Each row is followed by its class.
[ -81   63  208 -219  -84  -15 -248  -86   31 -490  285   19  -58 -115
 -559  151  495  282  187  272  -50  493 -226 -121  433  140 -237  268
   65   47  435  181] -> lozi
[-219  351 -267 -146  -11  -88 -246 -388   84 -290  235   91 -480   64
  398 -186   17  128 -156  246  240  490 -256  -57   65  194  255  197
  193 -193 -305  184] -> zotuv
[ -59  -41  163 -156  -77    9 -254   41  147 -478  280   38 -196  -67
 -665  162  511  278  156  205  -45  389 -389 -178  484   71 -314  130
   12   -2  402  169] -> gugim
[-240  203 -229 -175  -12   32 -167 -283  183 -188   15   26 -342  -81
  452  -58  -37  187 -104  237  181  429 -187  -71   62  103  226  234
  240 -245 -252  186] -> tosi
[  15 -176  144 -203  -52   14 -230  -63  135 -349  282   24  -98 -103
 -484  176  431  280  181  222  -10  353 -376 -262  548   83 -331  150
   38   82  470  203] -> tosi
[-233  490 -234 -133  -53 -127 -272 -388  105 -386  231   92 -493  109
  267 -178  119  138 -169  248  217  547 -254   64    7  184  275  208
  146 -295 -398  173] -> tosi
[-380  385 -143 -101  -67   79 -126  -74  235 -343  -34  -34 -321  -31
  231   66  113  244  -91  262   77  460 -217   94  -29   52  246  249
  253 -381 -303  138] -> bov
[-352  618 -144  -66  -49  -90 -278 -257  115 -523  261   78 -486  113
   59 -206  273  149 -112  296  207  589 -329  157   -1  182  213  181
  110 -368 -383  184] -> gim
[-417  513  -66 -116  -95   -9 -316  -43  215 -525  156  126 -497    1
   24   20  310  326 -134  239  111  569 -177  213 -244  216  275  262
  -10 -474 -380   16] -> Vub
[-140  351 -415  -53 -232 -196 -199 -504   49 -233  298   47 -415 -114
  727 -155 -224   93 -380  126   79  547 -108 -169 -139  195  219  265
  157  -76 -462  -31] -> bov
[ 109 -137    7 -228 -118  -25 -251 -249 -112 -319  197  107  -42 -138
 -309   86  299  132  164  190   46  344 -156 -242  558  135 -203  360
  169  205  521  252] -> mefi
[-386  536  -74  -86 -132  -27 -294  -59  156 -561  169   86 -479   54
  -28   -9  331  278 -191  250   90  588 -190  164 -154  199  276  239
   15 -416 -373   32] -> mefi
[-307  545 -171  -86  -44  -97 -297 -312  147 -407  204   86 -542  113
  124 -186  237  177  -94  275  209  574 -306  134  -29  202  280  190
   58 -393 -428  176] -> gugim
[  79 -238  174 -209  -90  -27 -243   -6  -84 -359  140   92  -90  -47
 -396  256  389  239  133   97    0  316 -134 -435  399  259 -143  347
   12   94  516  158] -> Vub
[ -85  -77  181 -220 -108   52 -241   35  132 -451  205   32 -163 -112
 -657  168  509  295  160  257  -20  376 -377 -208  499  110 -297  213
    7   24  408  214] -> tosi
[-265  411 -228 -134  -47  -80 -265 -377  103 -352  285   52 -507   41
  313 -220  102  131 -147  318  256  565 -321  -26   46  213  244  219
  177 -249 -394  206] -> zotuv
[  61 -275  162 -256  -49  -10 -233  -49  -23 -295  159  111  -90  -69
 -394  225  393  234  155  126    9  291 -175 -391  504  195 -250  313
   18  153  579  177] -> zotuv
[  -5 -134  161 -195  -67   22 -217  -34  165 -373  269   58 -130 -151
 -543  200  500  291  166  221  -16  360 -435 -184  576   43 -424  190
   12   69  446  170] -> Garaz
[  90  -71   43 -218 -158  -49 -273 -203 -126 -380  275   82  -49 -139
 -327   94  291  129  151  181   18  411  -88 -241  423  167 -147  342
  207  162  511  240] -> zale
[ 107  -79   26 -227 -133  -92 -246 -227  -60 -357  227   50  -86 -127
 -314  162  327  194  112  180  -22  415 -152 -260  506  141 -188  314
  146  167  443  183] -> Lef
[  -6 -139  215 -205  -53   32 -260  -31  108 -386  278   -1 -144  -98
 -532  209  489  285  163  265    6  393 -310 -237  493  115 -316  152
    3   69  433  191] -> gim
[  38 -248  106 -196  -56    0 -269  -59  150 -240  259   69 -104 -168
 -460  176  402  262  213  183   15  301 -339 -277  555   97 -352  140
   57   96  499  259] -> bov
[-295  397 -156 -155  -40  -13 -257 -211  137 -466  183   97 -515   19
  277   -9  131  244 -229  260  199  570 -111   83 -114  197  308  265
   64 -315 -434   22] -> zotuv
[ -36  361 -469  -67 -232 -189 -190 -534   -3 -150  178   58 -364 -119
  784 -138 -208   20 -291   55   84  538  -76 -228   -5  160  282  297
  276 -157 -476   28] -> dod
[   1 -322  130 -273   72  -34 -190 -109  124 -253   98   59 -124 -177
 -502  211  373  335  203  199   33  196 -388 -344  628  104 -416  222
    0  219  597  223] -> gim
[-230  480 -231 -124  -38  -92 -221 -403   95 -391  243   43 -443  114
  335 -190   68  123 -165  278  220  556 -282   15   84  155  261  199
  196 -250 -383  193] -> tosi
[  -9 -320  133 -291   63  -16 -175 -131  117 -241  147   21  -84 -168
 -418  241  352  332  203  221   12  258 -366 -385  652   91 -411  194
   34  245  577  218] -> bov
[-249  486 -195 -127  -75  -69 -265 -340  113 -362  202   65 -476   85
  207 -174  176  139  -87  313  231  517 -331   86   12  194  256  248
  115 -310 -358  185] -> Garaz
[-426  695 -104 -106  -54  -82 -273 -216  168 -558  235   61 -516  161
  -67 -202  304  214 -128  324  132  590 -359  151  -14  200  243  190
   89 -391 -363  171] -> tosi
[ -55  -38  149 -257 -110   66 -199 -126  -50 -510  273  -21  -37 -145
 -454   67  360  179  165  328   19  442 -224 -236  473  139 -218  336
  182  156  467  246] -> gim
[-206  141 -221 -203  -25   53 -142 -236  220 -145   -7   -2 -290 -163
  557   62  -81  233  -81  214  174  409 -150  -55  -27   92  207  232
  230 -257 -257  129] -> gim
[-234  210 -225 -117   -6    8 -138 -184  227 -188  -45   18 -358  -38
  361   22   50  184 -113  217  173  418 -222   10   72   54  204  197
  216 -314 -311  160] -> lozi
[-344  597 -123  -93  -38  -79 -249 -265  134 -494  231   55 -544  127
   93 -171  248  188 -137  315  200  618 -313  127  -51  200  276  196
   78 -375 -403  149] -> zale
[  21  261 -511 -118 -175 -177 -238 -589   39 -182  244   81 -444 -103
  899  -84 -253   80 -307   70  139  592  -42 -233  -14  195  330  297
  297 -173 -401   28] -> lozi
[ -80  -49  207 -174  -71   78 -264   36  159 -412  211   62 -150  -60
 -725  139  566  278  230  298   24  355 -441 -143  494  119 -305  187
  -23  -18  413  249] -> mefi
[-361  607 -104 -112  -95  -18 -317 -147  195 -539  153  147 -538   97
  -28  -47  348  234 -200  263  115  602 -172  235 -104  168  253  243
   11 -444 -421   32] -> mefi
[ -42  -24  218 -152  -81  -20 -297   39    3 -401  124  107  -91    9
 -649  207  616  244  232  159  -29  363 -238 -262  447  222 -218  261
  -56  -37  473  196] -> Lef
[-334  309 -181 -108  -26   33 -147 -103  253 -247  -28   21 -402  -85
  317   19   72  273  -91  216  134  429 -246   91  -69   83  271  208
  173 -399 -321  118] -> lozi
[ -42  -93  189 -151  -84   40 -262   78  192 -393  250   33 -153  -80
 -684  189  589  312  233  232  -21  370 -472 -161  493   85 -320   94
  -55  -53  418  187] -> mefi
[ -12  -21   92 -189 -139  -53 -260 -146  -41 -425  246   75  -69 -122
 -432  137  413  208  183  177  -42  441 -181 -155  446  127 -214  339
  118   78  460  194] -> gugim
[  81  -62   50 -203 -170  -34 -266 -217  -78 -352  206   83  -85 -100
 -332  151  390  172  138  208   -7  415 -160 -215  480  142 -189  357
  117  135  464  206] -> dod
[-415  467 -100  -84  -69  -10 -300  -75  258 -475  189  107 -503  -33
   69   14  326  311 -145  261  131  549 -257  196 -181  174  210  223
    9 -469 -413   16] -> gim
[ -78 -153  226 -182  -11   37 -243   60  216 -394  220   32 -159 -151
 -654  238  550  368  207  247  -18  357 -409 -206  529   87 -391  136
  -73   18  464  174] -> bov
[-302  556 -191 -115   18 -120 -250 -363  114 -449  259   83 -510   89
  207 -219  160  153 -162  271  213  598 -272  102   54  165  219  178
  149 -294 -389  163] -> zotuv
[  46 -418  106 -287   57   -6 -187 -143   71 -180  135   38 -132 -163
 -335  215  306  297  182  216   61  238 -331 -421  633  118 -342  225
   38  259  567  218] -> zotuv
[ -57 -227  145 -229   78  -58 -193  -54  129 -311   98   75 -173 -143
 -611  204  469  360  214  177    4  235 -416 -263  622   82 -412  184
  -40  148  553  213] -> dod
[-258  286 -206 -138  -48  -51 -263 -245  181 -357  166  124 -498  -44
  282  -27  118  250 -193  217  189  500 -208   25  -61  185  232  275
   88 -292 -355   67] -> zotuv
[ -52  353 -441  -73 -220 -164 -214 -478   77 -240  250   30 -381  -78
  758  -74 -151   86 -279  110   98  608 -121 -173  -12  171  272  260
  267 -212 -420   32] -> gim
[-317  479 -146 -130 -139  -68 -319 -146  133 -479  155  132 -528   16
   92  -11  275  247 -204  191  110  530 -164  131 -133  185  253  266
   56 -371 -348   44] -> Lef
[  85 -441   59 -335   38  -18 -168 -216   67 -113  121   59  -37 -247
 -269  226  246  297  218  211   59  197 -323 -450  645  134 -385  295
   82  322  645  241] -> zale
[-328  300 -193 -136  -68   76 -170 -173  217 -201  -63  -21 -329  -93
  356   21   80  206  -41  266  139  475 -196   11  -38  101  262  247
  233 -379 -330  167] -> zale
[ -24  311 -468 -129 -246 -195 -259 -526  -24 -255  213   79 -421  -82
  756  -97 -189   66 -339   46  100  554  -34 -249  -41  221  290  303
  264 -123 -346   42] -> gim
[-260  197 -207 -179  -42   81 -147 -238  177 -198  -14   -8 -332 -108
  480   -5  -40  207 -133  258  171  455 -153  -63   15  109  246  273
  260 -258 -288  175] -> mefi
[ -53 -240  145 -239   50  -16 -191  -98  117 -300  120   36  -70 -156
 -528  222  408  349  233  248   20  259 -408 -321  605  120 -363  234
   18  184  549  240] -> bov
[  65 -291   58 -300   22  -76 -176 -212   77 -263  162   11  -73 -157
 -360  201  283  279  166  193    7  291 -324 -403  674   89 -367  230
   83  254  521  211] -> tosi
[-321  571 -156  -96  -27  -85 -267 -257  135 -480  227   74 -480  125
  107 -184  196  154 -134  280  214  577 -251  167  -52  177  299  185
  154 -379 -428  187] -> zotuv
[-428  547  -68 -117  -74    7 -282  -98  223 -521  162  130 -575   49
    4  -55  306  293 -173  302  157  586 -240  213 -184  213  293  259
  -21 -456 -442   52] -> lozi
[ -65 -289  172 -265   95  -22 -170  -64  127 -286  145    7 -144 -145
 -556  256  418  371  244  253   17  230 -449 -312  569  118 -399  224
   -3  184  558  192] -> zotuv
[ -83 -234  204 -242   35   -5 -161  -67  117 -282  134   11 -104 -146
 -622  167  421  321  218  291    1  206 -439 -269  525  112 -388  241
  -26  208  543  201] -> gim
[-241  125 -234 -172   16   50 -138 -213  204 -175  -25   19 -357 -133
  553   27  -99  238 -125  192  179  404 -147  -90  -24   93  243  226
  215 -256 -264  114] -> gugim
[-449  508  -63 -141  -45   16 -281 -103  174 -582  182   77 -571   63
   63  -37  275  297 -228  307  154  591 -193  125 -199  221  289  249
    3 -398 -433   29] -> gugim
[  55 -100  143 -185  -58  -51 -218  -54  -99 -387  154   97  -57  -66
 -387  204  403  194  167   70  -34  338 -156 -417  478  222 -220  341
   37   73  527  130] -> Garaz
[   9 -336  128 -276   69  -41 -172 -106   80 -281  177   36  -67 -176
 -461  229  319  342  210  192   10  223 -341 -380  563  128 -360  232
   59  251  642  204] -> zale
[  18 -233  144 -207  -52  -23 -275    3  160 -293  285   83 -108 -141
 -510  203  444  298  204  152  -25  302 -351 -244  511   71 -354  118
   18   64  531  182] -> tosi
[  30  -65  210 -212  -56   -4 -193   13  -49 -426  160   83  -75  -63
 -506  212  489  243  148  103  -39  314 -258 -378  494  199 -235  324
    8   38  500  129] -> mefi
[-200  328 -301 -140  -11  -87 -216 -452   98 -227  192   68 -479   -1
  493 -222  -10   99 -126  289  295  518 -283  -53  115  169  267  232
  211 -211 -414  220] -> Lef
[ -12   -9  111 -198 -148  -60 -213 -128  -18 -436  200   57  -60 -153
 -435  166  391  258  119  207  -72  419 -215 -196  451  124 -224  361
   84  137  463  135] -> Lef
[-133 -138  261 -283   19    2 -207   -1  152 -377  159  -26  -60 -166
 -697  234  534  378  292  282  -36  333 -414 -245  549  118 -407  200
  -15  101  538  225] -> gim
[ -48 -269  150 -301   77   14 -173 -120  112 -288  134   28 -118 -116
 -475  205  372  319  190  292   52  248 -399 -348  602  120 -377  242
   14  214  531  219] -> tosi
[-428  718 -102  -94  -27  -17 -217 -188  166 -607  217   33 -492  144
   -1 -189  257  191 -121  339  174  616 -316  230  -54  160  268  190
  112 -425 -454  158] -> gugim
[ -76 -101  191 -166  -47   29 -227   54  196 -447  237   28 -220 -109
 -686  193  577  321  161  235  -33  382 -432 -182  501   74 -365  153
  -48  -15  422  147] -> zale
[-213  349 -234 -164  -50  -88 -274 -429   29 -318  215   67 -468   32
  431 -181   17  131 -185  250  227  538 -143 -100   38  227  277  240
  186 -166 -269  206] -> bov
[ -33 -102   96 -254  -79   -1 -224 -150  -78 -425  249   63  -62 -196
 -322  133  319  231  160  223   10  380 -182 -208  404  138 -211  372
  153  167  524  167] -> zotuv
